Here is a tiny trained network, its code and every weight. The questions are about switching its units off for an input and a class, where a switched-off unit gives its printed mean instead of its output.

import numpy as np


def w(rows, s, z=0):
    codes = np.array(rows[::2]) - 128.0
    scale = np.full(codes.shape[1], s)
    scale[-1] = z or s
    return codes * scale


def f(y):
    return np.maximum(y, 0)


def log_softmax(a):
    a = a - a.max(-1, keepdims=True)
    return a - np.log(np.exp(a).sum(-1, keepdims=True))


def net(x, mask):
    res = np.array(x, float).reshape(1, 4) / 4 @ E
    y = f(res @ A[0][:, :-1].T + A[0][:, -1])
    res = res + np.where(mask, y, B[0][:, -1]) @ B[0][:, :-1]
    return log_softmax(res[-1] @ U[:, :-1].T + U[:, -1])


A, B = {}, {}
E = w([
[121,131,142,46,171,74,79,83,107],'x0',
[74,108,195,141,64,103,153,159,54],'x1',
[111,237,111,85,143,155,217,29,83],'x2',
[145,202,176,248,133,107,93,84,96],'x3',
],0.015)
A[0] = w([
[190,64,142,171,103,13,47,138,148,36],'N0',
[155,138,168,193,150,99,96,104,139,77],'N1',
[146,134,108,195,119,208,140,224,130,138],'N2',
[155,111,164,180,124,126,61,82,105,41],'N3',
[142,180,189,218,166,98,83,127,124,19],'N4',
[206,68,48,162,181,99,101,93,140,34],'N5',
[157,80,120,67,70,103,74,217,177,105],'N6',
[209,107,90,164,205,141,78,115,174,20],'N7',
[32,102,188,148,89,20,137,201,69,79],'N8',
[89,104,139,87,144,2,27,81,137,3],'N9',
],0.0098,0.0029)
B[0] = w([
[92,248,183,99,152,83,156,126,133,238],'N0',
[78,73,86,91,140,113,159,192,90,192],'N1',
[109,150,87,147,58,54,75,84,201,214],'N2',
[181,130,94,78,172,131,137,178,95,185],'N3',
[153,135,77,123,92,130,184,212,103,217],'N4',
[144,107,166,174,141,173,131,136,98,192],'N5',
[168,139,175,61,119,138,176,118,116,251],'N6',
[145,116,147,138,166,172,63,92,44,206],'N7',
[102,108,133,173,186,218,102,120,103,227],'N8',
[145,90,92,184,17,74,60,87,234,212],'N9',
],0.012,0.017)
U = w([
[95,252,174,126,155,96,165,70,123,147],'0',
[108,129,104,198,74,89,102,74,167,248],'1',
[100,129,154,181,187,211,79,104,112,3],'2',
[142,89,116,94,143,116,169,167,129,105],'3',
],0.013,0.0032)

Each question gives the input, the list of numbers given to net, and the class t.
The units are the neurons (one row each of A and B). Each row of codes is followed by its name. A weight is (code - 128) times the scale printed after its matrix; where a second scale follows, it is the last column's (A, B and U).
mask holds one flag per neuron, in row order. A switched-off neuron (its flag False) gives its mean, the last column of its row in B, instead of its output. The means were averaged over made-up inputs and are rounded, as every weight is.
A unit's drop is (log p(t) with every unit on - log p(t) with that unit switched off) / (log p(t) with every unit on - log p(t) with every unit switched off).
The circuit of an input: a set's keep is (log p(t) with only the set's units on - log p(t) with every unit switched off) / (log p(t) with every unit on - log p(t) with every unit switched off). Starting from all 10 units, units are removed one at a time, each time the one whose removal leaves the highest keep (on an exact tie, the one counted first), for as long as the keep stays at least 0.8.
circuit, biggest first: the units of the circuit, biggest drop first
most important unit: the unit with the biggest drop
k most important neurons: the k neurons with the biggest drops, biggest first
drop of u: that unit's drop, to one decimal
input [6,-5,-8,1], class 0: most important unit	N0
input [3,-8,-3,7], class 2: 2 most important neurons	N7; N5
input [-2,2,-2,-2], class 0: circuit, biggest first	N9; N1
input [8,-8,-8,1], class 0: 4 most important neurons	N0; N6; N8; N2
input [3,-4,-8,-2], class 0: 2 most important neurons	N0; N6
input [-3,5,-3,7], class 3: 3 most important neurons	N4; N1; N3
input [-4,8,7,5], class 2: circuit, biggest first	N0; N8
input [0,-5,4,-3], class 2: 2 most important neurons	N0; N6
input [5,-3,-1,-3], class 1: 2 most important neurons	N9; N8
input [-6,-8,3,1], class 2: 2 most important neurons	N9; N7
input [-2,-7,-8,8], class 0: 2 most important neurons	N0; N2
input [-6,-5,3,2], class 1: 4 most important neurons	N0; N8; N2; N6
input [4,-3,-5,7], class 3: 2 most important neurons	N1; N4
input [-7,0,2,5], class 1: most important unit	N2
input [-1,-2,-6,7], class 3: drop of N1	1.1
input [0,-2,-2,3], class 3: drop of N4	0.2
input [-7,2,-6,-4], class 1: drop of N3	0.1
